Below is a small trained network, with its code and all its weights. Each question gives an input and a target symbol and asks what happens when units are switched off, that is, made to give their printed mean instead of their output.

import numpy as np


def w(rows, s, z=0):
    codes = np.array(rows[::2]) - 128.0
    scale = np.full(codes.shape[1], s)
    scale[-1] = z or s
    return codes * scale


def norm(h):
    return h / np.sqrt((h * h).mean(-1, keepdims=True) + 1e-5)


def f(y):
    return y / 2 * (1 + np.tanh(0.7978845608 * (y + 0.044715 * y**3)))


def softmax(a):
    e = np.exp(a - a.max(-1, keepdims=True))
    return e / e.sum(-1, keepdims=True)


def log_softmax(a):
    a = a - a.max(-1, keepdims=True)
    return a - np.log(np.exp(a).sum(-1, keepdims=True))


def net(x, mask):
    ids = ['ΓΔΘΛΞΣΦΨαβεζμπω'.index(c) for c in x.split()]
    T = len(ids)
    res = E[ids] + P[:T]
    r = norm(res)
    for j in range(3):
        rows = slice(3 * j, 3 * j + 3)
        q, k, v = (r @ M[0][rows].T for M in (Q, K, V))
        z = softmax(np.where(np.tri(T) > 0, q @ k.T / 3**0.5, -1e9)) @ v
        o = O[0][rows]
        res = res + np.where(mask[j], z, o[:, -1]) @ o[:, :-1]
    y = f(norm(res) @ A[0][:, :-1].T + A[0][:, -1])
    res = res + np.where(mask[3:11], y, B[0][:, -1]) @ B[0][:, :-1]
    return log_softmax(norm(res)[-1] @ U[:, :-1].T + U[:, -1])


Q, K, V, O, A, B = {}, {}, {}, {}, {}, {}
E = w([
[202,110,230],'Γ',
[53,218,135],'Δ',
[144,114,163],'Θ',
[93,177,118],'Λ',
[106,176,118],'Ξ',
[123,35,127],'Σ',
[19,113,92],'Φ',
[145,108,254],'Ψ',
[119,153,196],'α',
[96,160,238],'β',
[138,186,213],'ε',
[125,137,124],'ζ',
[66,75,74],'μ',
[45,89,148],'π',
[106,141,86],'ω',
],0.0085)
P = w([
[201,173,126],'0',
[31,145,227],'1',
[115,180,254],'2',
[95,156,235],'3',
[111,156,232],'4',
[94,135,202],'5',
[122,149,202],'6',
[87,155,167],'7',
[129,142,174],'8',
[53,122,173],'9',
],0.0071)
Q[0] = w([
[41,95,146],'head 1',
[155,132,45],'head 1',
[77,135,152],'head 1',
[145,121,128],'head 2',
[222,140,165],'head 2',
[139,174,169],'head 2',
[40,88,164],'head 3',
[80,136,202],'head 3',
[170,134,10],'head 3',
],0.013)
K[0] = w([
[147,199,100],'head 1',
[163,95,189],'head 1',
[148,134,95],'head 1',
[148,162,96],'head 2',
[111,137,129],'head 2',
[87,116,146],'head 2',
[212,160,58],'head 3',
[183,96,44],'head 3',
[45,102,251],'head 3',
],0.014)
V[0] = w([
[77,179,107],'head 1',
[139,207,103],'head 1',
[141,198,113],'head 1',
[179,168,132],'head 2',
[29,203,135],'head 2',
[67,107,58],'head 2',
[145,165,72],'head 3',
[193,85,116],'head 3',
[195,247,65],'head 3',
],0.014)
O[0] = w([
[134,85,140,194],'head 1',
[201,117,86,152],'head 1',
[194,127,81,153],'head 1',
[150,125,150,74],'head 2',
[122,11,104,254],'head 2',
[105,120,189,89],'head 2',
[191,119,6,110],'head 3',
[118,242,99,101],'head 3',
[124,94,1,150],'head 3',
],0.0099,0.0086)
A[0] = w([
[117,223,230,208],'neuron 1',
[154,182,60,101],'neuron 2',
[92,255,194,144],'neuron 3',
[119,202,51,127],'neuron 4',
[236,150,82,161],'neuron 5',
[144,71,216,131],'neuron 6',
[115,126,25,212],'neuron 7',
[36,58,67,254],'neuron 8',
],0.0088,0.0051)
B[0] = w([
[37,108,2,200],'neuron 1',
[137,138,177,132],'neuron 2',
[90,80,70,170],'neuron 3',
[90,152,147,138],'neuron 4',
[83,138,182,148],'neuron 5',
[121,200,106,180],'neuron 6',
[160,152,198,199],'neuron 7',
[184,234,237,254],'neuron 8',
],0.0087,0.0086)
U = w([
[122,147,146,120],'Γ',
[136,68,117,85],'Δ',
[144,220,153,74],'Θ',
[127,82,92,106],'Λ',
[135,81,91,67],'Ξ',
[46,159,78,120],'Σ',
[155,8,144,66],'Φ',
[89,152,134,192],'Ψ',
[167,141,169,102],'α',
[103,96,158,254],'β',
[149,125,140,108],'ε',
[160,124,81,80],'ζ',
[125,153,144,133],'μ',
[66,30,190,156],'π',
[133,114,114,96],'ω',
],0.015,0.0098)

Each question gives the input, a string of symbols that net reads in full, and the target symbol t.
The units are the heads (3 rows each of Q, K, V and O) and the neurons (one row each of A and B). Each row of codes is followed by its name. A weight is (code - 128) times the scale printed after its matrix; where a second scale follows, it is the last column's (O, A, B and U).
mask holds one flag per unit, heads first, then neurons. A switched-off unit (its flag False) gives its mean, the last column of its rows in O or B, instead of its output. The means were averaged over made-up inputs and are rounded, as every weight is.
A unit's drop is (log p(t) with every unit on - log p(t) with that unit switched off) / (log p(t) with every unit on - log p(t) with every unit switched off).
The circuit of an input: a set's keep is (log p(t) with only the set's units on - log p(t) with every unit switched off) / (log p(t) with every unit on - log p(t) with every unit switched off). Starting from all 11 units, units are removed one at a time, each time the one whose removal leaves the highest keep (on an exact tie, the one counted first), for as long as the keep stays at least 0.8.
units of the circuit, in order: the units of the circuit, biggest drop first
top k neurons: the k neurons with the biggest drops, biggest first
which heads matter: for each layer, one digit per head in row order, 1 if its drop is at least 0.15 and else 0, layers parted by /
drop of u: that unit's drop, to one decimal
input Φ π ω Ξ, target Φ: units of the circuit, in order -> head 3
input Σ π Φ Σ, target Σ: units of the circuit, in order -> head 3; neuron 1
input Σ Δ β π ζ Ψ Σ Λ π μ, target Σ: which heads matter -> 011
input Θ Σ π Θ Σ π, target Θ: which heads matter -> 000
input Σ α Σ π Δ π π π π, target Σ: which heads matter -> 001
input Σ Σ Λ, target Σ: which heads matter -> 000
input Θ π Σ, target Θ: which heads matter -> 000
input Σ π π Λ Φ Σ, target Σ: drop of head 3 -> 0.9
input Θ β π Σ Φ ζ β π Φ, target Θ: drop of head 3 -> 0.1
input Σ Γ Φ Θ Λ Σ π Σ Δ, target Σ: drop of head 3 -> 3.0
input Σ ζ Φ Λ π Σ α Σ Θ ε, target Σ: drop of head 3 -> 0.9
input π Σ Φ Σ π ζ Φ ε Δ, target π: which heads matter -> 001
input Σ Φ ε π Φ π Σ α, target Σ: which heads matter -> 001
input Σ α Φ, target Σ: top neuron -> neuron 1
